Below are the code and all the weights of a small trained network. Each question names an input and a class and asks about switching units off, where a switched-off unit gives its printed mean instead of its output.

import numpy as np


def w(rows, s, z=0):
    codes = np.array(rows[::2]) - 128.0
    scale = np.full(codes.shape[1], s)
    scale[-1] = z or s
    return codes * scale


def norm(h):
    return h / np.sqrt((h * h).mean(-1, keepdims=True) + 1e-5)


def f(y):
    return y / 2 * (1 + np.tanh(0.7978845608 * (y + 0.044715 * y**3)))


def log_softmax(a):
    a = a - a.max(-1, keepdims=True)
    return a - np.log(np.exp(a).sum(-1, keepdims=True))


def net(x, mask):
    res = np.array(x, float).reshape(1, 7) / 4 @ E
    u = 0
    for l in range(2):
        y = f(norm(res) @ A[l][:, :-1].T + A[l][:, -1])
        res = res + np.where(mask[u : u + 14], y, B[l][:, -1]) @ B[l][:, :-1]
        u += 14
    return log_softmax(norm(res)[-1] @ U[:, :-1].T + U[:, -1])


A, B = {}, {}
E = w([
[119,131,118,128,123,139,123],'x0',
[171,126,32,23,161,141,213],'x1',
[122,125,126,125,125,134,125],'x2',
[127,132,125,130,129,128,128],'x3',
[152,60,11,86,227,87,70],'x4',
[135,106,151,116,126,124,130],'x5',
[219,171,174,134,189,236,92],'x6',
],0.013)
A[0] = w([
[102,66,98,182,114,87,117,178],'L0N0',
[163,199,190,108,84,229,145,105],'L0N1',
[130,172,138,66,79,149,188,75],'L0N2',
[92,164,166,115,16,126,197,181],'L0N3',
[175,160,90,151,94,164,134,30],'L0N4',
[176,170,116,88,146,193,161,88],'L0N5',
[110,83,78,128,246,157,98,175],'L0N6',
[128,151,189,205,71,133,112,133],'L0N7',
[173,123,155,149,210,202,79,2],'L0N8',
[112,164,187,188,67,130,118,208],'L0N9',
[177,124,77,66,142,111,128,72],'L0N10',
[165,140,105,81,165,174,167,2],'L0N11',
[131,148,72,49,113,106,206,44],'L0N12',
[138,121,152,206,108,168,101,222],'L0N13',
],0.014,0.0084)
B[0] = w([
[115,101,179,160,187,128,77,193],'L0N0',
[123,62,140,221,221,181,211,224],'L0N1',
[82,177,250,165,209,170,151,173],'L0N2',
[114,216,114,40,93,86,123,245],'L0N3',
[151,131,193,126,111,186,117,126],'L0N4',
[128,120,240,222,204,192,194,184],'L0N5',
[158,92,141,140,50,73,45,244],'L0N6',
[158,102,38,114,110,152,115,215],'L0N7',
[226,192,110,33,71,49,74,187],'L0N8',
[171,93,39,141,59,107,87,240],'L0N9',
[123,53,103,157,67,104,170,179],'L0N10',
[121,69,117,221,133,196,207,158],'L0N11',
[112,205,136,5,33,112,56,194],'L0N12',
[109,113,181,106,107,78,66,224],'L0N13',
],0.011,0.012)
A[1] = w([
[115,115,142,124,182,162,155,19],'L1N0',
[148,76,123,170,106,144,118,48],'L1N1',
[94,40,96,169,197,94,113,132],'L1N2',
[191,107,72,119,75,124,108,175],'L1N3',
[9,180,188,59,128,137,147,48],'L1N4',
[104,89,172,159,205,105,68,70],'L1N5',
[111,122,104,102,108,60,61,255],'L1N6',
[204,74,108,157,136,146,146,62],'L1N7',
[182,80,116,96,86,152,110,151],'L1N8',
[188,57,83,194,108,145,110,48],'L1N9',
[176,166,182,167,171,183,93,60],'L1N10',
[136,128,40,87,172,82,120,72],'L1N11',
[110,191,154,93,139,115,137,36],'L1N12',
[65,74,140,229,92,163,105,93],'L1N13',
],0.015,0.0066)
B[1] = w([
[69,107,109,147,150,125,113,133],'L1N0',
[174,216,107,73,158,141,162,149],'L1N1',
[167,150,101,165,151,228,193,154],'L1N2',
[67,122,136,110,144,81,88,217],'L1N3',
[243,142,40,100,169,187,122,157],'L1N4',
[74,97,171,192,169,145,203,147],'L1N5',
[79,82,197,202,172,119,134,251],'L1N6',
[152,196,62,44,109,142,153,157],'L1N7',
[94,148,158,95,116,117,92,190],'L1N8',
[205,240,47,35,105,178,223,183],'L1N9',
[40,137,165,144,79,71,53,148],'L1N10',
[154,154,151,154,48,128,91,143],'L1N11',
[158,174,9,74,109,187,152,138],'L1N12',
[188,117,114,93,190,212,231,157],'L1N13',
],0.014,0.02)
U = w([
[71,59,176,151,84,26,6,135],'0',
[232,223,35,12,59,183,168,27],'1',
[93,57,191,239,214,230,246,253],'2',
],0.018,0.0036)

Each question gives the input, the list of numbers given to net, and the class t.
The units are the neurons (one row each of A and B). Each row of codes is followed by its name. A weight is (code - 128) times the scale printed after its matrix; where a second scale follows, it is the last column's (A, B and U).
mask holds one flag per neuron, layer by layer. A switched-off neuron (its flag False) gives its mean, the last column of its row in B, instead of its output. The means were averaged over made-up inputs and are rounded, as every weight is.
A unit's drop is (log p(t) with every unit on - log p(t) with that unit switched off) / (log p(t) with every unit on - log p(t) with every unit switched off).
most important unit: the unit with the biggest drop
top k neurons: the k neurons with the biggest drops, biggest first
k most important neurons of layer l: the k neurons of layer l with the biggest drops, biggest first
drop of u: that unit's drop, to one decimal
input [2,3,7,-5,-8,-2,8], class 2: top neuron : L0N1
input [6,0,-4,-6,2,-7,5], class 0: top 2 neurons : L0N8, L0N9
input [-7,-2,4,1,-7,3,1], class 1: top 4 neurons : L0N1, L0N7, L0N12, L0N8
input [6,-3,7,8,1,3,-5], class 2: top 3 neurons : L0N0, L0N12, L0N8
input [5,2,-3,3,-5,8,-7], class 1: top 3 neurons : L0N3, L1N4, L0N6
input [-2,0,-8,0,6,-7,5], class 0: 2 most important neurons of layer 0 : L0N8, L0N1
input [4,-8,2,1,-1,5,4], class 1: 2 most important neurons of layer 0 : L0N7, L0N9
input [-4,-5,-7,-2,-1,8,7], class 1: top 3 neurons : L0N1, L1N9, L0N3
input [3,3,-7,3,0,8,2], class 2: top 2 neurons : L0N5, L0N9
input [5,7,3,-2,4,6,-1], class 0: top 2 neurons : L0N12, L0N1
input [6,0,0,0,4,-7,6], class 0: top 2 neurons : L0N8, L0N1
input [-8,-3,-5,4,-7,-4,6], class 1: drop of L0N1 : 3.3
input [8,-8,-8,-4,-2,-1,5], class 1: drop of L0N1 : 0.2
input [-1,2,5,7,-1,-5,6], class 2: most important unit : L0N5
input [-6,-1,-5,-1,6,-7,6], class 0: drop of L1N8 : 0.0
input [-2,-2,8,8,3,3,7], class 0: drop of L0N8 : 2.7
